Below is a small trained network, with its code and all its weights. Each question gives an input and a class and asks what happens when units are switched off, that is, made to give their printed mean instead of their output.

import numpy as np


def w(rows, s, z=0):
    codes = np.array(rows[::2]) - 128.0
    scale = np.full(codes.shape[1], s)
    scale[-1] = z or s
    return codes * scale


def f(y):
    return np.maximum(y, 0)


def log_softmax(a):
    a = a - a.max(-1, keepdims=True)
    return a - np.log(np.exp(a).sum(-1, keepdims=True))


def net(x, mask):
    res = np.array(x, float).reshape(1, 4) / 4 @ E
    y = f(res @ A[0][:, :-1].T + A[0][:, -1])
    res = res + np.where(mask, y, B[0][:, -1]) @ B[0][:, :-1]
    return log_softmax(res[-1] @ U[:, :-1].T + U[:, -1])


A, B = {}, {}
E = w([
[136,165,17,117],'x0',
[159,253,165,143],'x1',
[120,126,129,121],'x2',
[251,147,132,16],'x3',
],0.012)
A[0] = w([
[209,158,82,181,189],'neuron 0',
[58,51,59,153,86],'neuron 1',
[135,53,123,76,155],'neuron 2',
[159,104,93,66,6],'neuron 3',
[155,142,195,111,106],'neuron 4',
[81,220,119,129,217],'neuron 5',
[164,144,184,102,110],'neuron 6',
[64,142,42,131,145],'neuron 7',
[46,147,171,231,188],'neuron 8',
[116,95,37,161,121],'neuron 9',
[69,164,56,143,103],'neuron 10',
[102,232,128,138,109],'neuron 11',
[207,89,97,48,27],'neuron 12',
[160,122,117,168,126],'neuron 13',
[108,184,205,31,112],'neuron 14',
[92,230,5,67,37],'neuron 15',
[18,176,190,184,2],'neuron 16',
[92,56,134,153,59],'neuron 17',
[131,207,118,173,175],'neuron 18',
[30,90,123,22,174],'neuron 19',
[96,101,195,108,177],'neuron 20',
[172,176,185,123,107],'neuron 21',
[198,100,99,47,158],'neuron 22',
[176,166,160,123,114],'neuron 23',
[126,213,27,100,159],'neuron 24',
],0.011,0.0088)
B[0] = w([
[99,188,145,123,197],'neuron 0',
[72,151,124,103,213],'neuron 1',
[217,136,180,225,190],'neuron 2',
[88,187,218,168,151],'neuron 3',
[158,127,93,77,173],'neuron 4',
[181,124,78,125,212],'neuron 5',
[98,128,15,87,179],'neuron 6',
[111,226,144,41,194],'neuron 7',
[133,128,207,176,254],'neuron 8',
[82,190,124,75,184],'neuron 9',
[69,204,97,56,178],'neuron 10',
[156,84,202,254,186],'neuron 11',
[104,124,254,183,192],'neuron 12',
[131,170,94,113,134],'neuron 13',
[125,105,75,46,197],'neuron 14',
[199,66,166,220,194],'neuron 15',
[202,34,52,134,190],'neuron 16',
[69,170,127,144,176],'neuron 17',
[159,75,115,146,198],'neuron 18',
[114,144,147,133,189],'neuron 19',
[185,88,139,126,190],'neuron 20',
[74,136,64,54,189],'neuron 21',
[160,65,131,151,227],'neuron 22',
[95,113,53,117,182],'neuron 23',
[98,108,177,176,218],'neuron 24',
],0.0075,0.014)
U = w([
[80,178,182,174,252],'0',
[179,64,79,152,128],'1',
[55,232,6,1,2],'2',
],0.011,0.0019)

Each question gives the input, the list of numbers given to net, and the class t.
The units are the neurons (one row each of A and B). Each row of codes is followed by its name. A weight is (code - 128) times the scale printed after its matrix; where a second scale follows, it is the last column's (A, B and U).
mask holds one flag per neuron, in row order. A switched-off neuron (its flag False) gives its mean, the last column of its row in B, instead of its output. The means were averaged over made-up inputs and are rounded, as every weight is.
A unit's drop is (log p(t) with every unit on - log p(t) with that unit switched off) / (log p(t) with every unit on - log p(t) with every unit switched off).
The circuit of an input: a set's keep is (log p(t) with only the set's units on - log p(t) with every unit switched off) / (log p(t) with every unit on - log p(t) with every unit switched off). Starting from the 12 units with the biggest drops (on a tie, the unit counted first), units are removed one at a time, each time the one whose removal leaves the highest keep (on an exact tie, the one counted first), for as long as the keep stays at least 0.8.
units of the circuit, in order: the units of the circuit, biggest drop first
k most important neurons: the k neurons with the biggest drops, biggest first
drop of u: that unit's drop, to one decimal
input [-7,2,8,-5], class 1: units of the circuit, in order -> (neuron 16)
input [6,-7,-7,8], class 0: units of the circuit, in order -> (neuron 12; neuron 3)
input [1,-6,-1,0], class 2: 3 most important neurons -> (neuron 8; neuron 11; neuron 15)
input [1,0,-5,-5], class 2: units of the circuit, in order -> (neuron 12; neuron 15)
input [0,3,7,8], class 2: 4 most important neurons -> (neuron 21; neuron 14; neuron 6; neuron 8)
input [-3,1,7,-6], class 1: 2 most important neurons -> (neuron 16; neuron 12)
input [4,-2,-3,6], class 0: 3 most important neurons -> (neuron 12; neuron 3; neuron 16)
input [3,-7,3,8], class 0: 2 most important neurons -> (neuron 12; neuron 3)
input [6,2,2,0], class 0: 2 most important neurons -> (neuron 15; neuron 16)
input [1,-5,6,0], class 2: 2 most important neurons -> (neuron 8; neuron 11)
input [1,5,0,5], class 1: drop of neuron 11 -> 1.0
input [-4,6,4,-8], class 1: drop of neuron 16 -> 0.8
input [-3,3,-5,2], class 2: drop of neuron 12 -> 0.0
input [6,5,-7,2], class 1: units of the circuit, in order -> (neuron 15)
